Here is a tiny trained network, its code and every weight. The questions are about switching its units off for an input and a class, where a switched-off unit gives its printed mean instead of its output.

import numpy as np


def w(rows, s, z=0):
    codes = np.array(rows[::2]) - 128.0
    scale = np.full(codes.shape[1], s)
    scale[-1] = z or s
    return codes * scale


def norm(h):
    return h / np.sqrt((h * h).mean(-1, keepdims=True) + 1e-5)


def f(y):
    return y / 2 * (1 + np.tanh(0.7978845608 * (y + 0.044715 * y**3)))


def log_softmax(a):
    a = a - a.max(-1, keepdims=True)
    return a - np.log(np.exp(a).sum(-1, keepdims=True))


def net(x, mask):
    res = np.array(x, float).reshape(1, 2) / 4 @ E
    u = 0
    for l in range(4):
        y = f(norm(res) @ A[l][:, :-1].T + A[l][:, -1])
        res = res + np.where(mask[u : u + 3], y, B[l][:, -1]) @ B[l][:, :-1]
        u += 3
    return log_softmax(norm(res)[-1] @ U[:, :-1].T + U[:, -1])


A, B = {}, {}
E = w([
[108,69,4,158,170],'x0',
[137,5,92,98,97],'x1',
],0.0032)
A[0] = w([
[157,124,36,151,40,126],'0.n0',
[146,118,119,253,28,5],'0.n1',
[211,61,137,32,200,48],'0.n2',
],0.0051,0.0022)
B[0] = w([
[143,214,92,118,97,254],'0.n0',
[138,185,200,151,165,21],'0.n1',
[89,66,254,160,153,180],'0.n2',
],0.0091,0.00096)
A[1] = w([
[152,149,129,200,192,13],'1.n0',
[91,100,170,97,137,233],'1.n1',
[253,23,235,209,189,5],'1.n2',
],0.0037,0.0011)
B[1] = w([
[45,106,141,2,105,40],'1.n0',
[111,80,82,110,215,254],'1.n1',
[56,168,93,95,112,197],'1.n2',
],0.0088,0.00067)
A[2] = w([
[37,114,180,21,81,204],'2.n0',
[88,87,154,1,78,2],'2.n1',
[135,128,107,140,150,240],'2.n2',
],0.0075,0.00069)
B[2] = w([
[129,173,150,253,133,253],'2.n0',
[161,241,35,185,173,214],'2.n1',
[78,85,184,77,242,165],'2.n2',
],0.0062,0.0028)
A[3] = w([
[83,160,54,75,175,77],'3.n0',
[254,162,249,96,127,2],'3.n1',
[148,13,120,134,101,210],'3.n2',
],0.0066,0.00087)
B[3] = w([
[196,155,157,45,150,243],'3.n0',
[2,136,148,84,22,253],'3.n1',
[4,114,201,163,17,200],'3.n2',
],0.009,0.0029)
U = w([
[75,68,137,113,35,251],'0',
[244,100,109,22,155,45],'1',
[191,151,103,240,155,8],'2',
],0.011,0.0026)

Each question gives the input, the list of numbers given to net, and the class t.
The units are the neurons (one row each of A and B). Each row of codes is followed by its name. A weight is (code - 128) times the scale printed after its matrix; where a second scale follows, it is the last column's (A, B and U).
mask holds one flag per neuron, layer by layer. A switched-off neuron (its flag False) gives its mean, the last column of its row in B, instead of its output. The means were averaged over made-up inputs and are rounded, as every weight is.
A unit's drop is (log p(t) with every unit on - log p(t) with that unit switched off) / (log p(t) with every unit on - log p(t) with every unit switched off).
most important unit: the unit with the biggest drop
top k neurons: the k neurons with the biggest drops, biggest first
top k neurons in layer l: the k neurons of layer l with the biggest drops, biggest first
input [0,2], class 2: most important unit : 0.n2
input [-8,1], class 2: top 3 neurons : (0.n0; 2.n0; 2.n1)
input [-1,2], class 2: top 2 neurons : (0.n2; 1.n2)
input [7,0], class 1: top 2 neurons in layer 0 : (0.n0; 0.n2)
input [1,-8], class 1: top 2 neurons : (0.n2; 2.n0)
input [-2,8], class 2: top 3 neurons : (1.n2; 0.n2; 2.n1)
input [0,8], class 2: top 3 neurons : (0.n2; 1.n2; 2.n1)
input [-6,1], class 2: top 2 neurons : (0.n0; 1.n2)
input [2,-8], class 1: top 3 neurons : (0.n2; 2.n0; 1.n0)
input [-4,3], class 2: top 2 neurons : (1.n2; 2.n0)
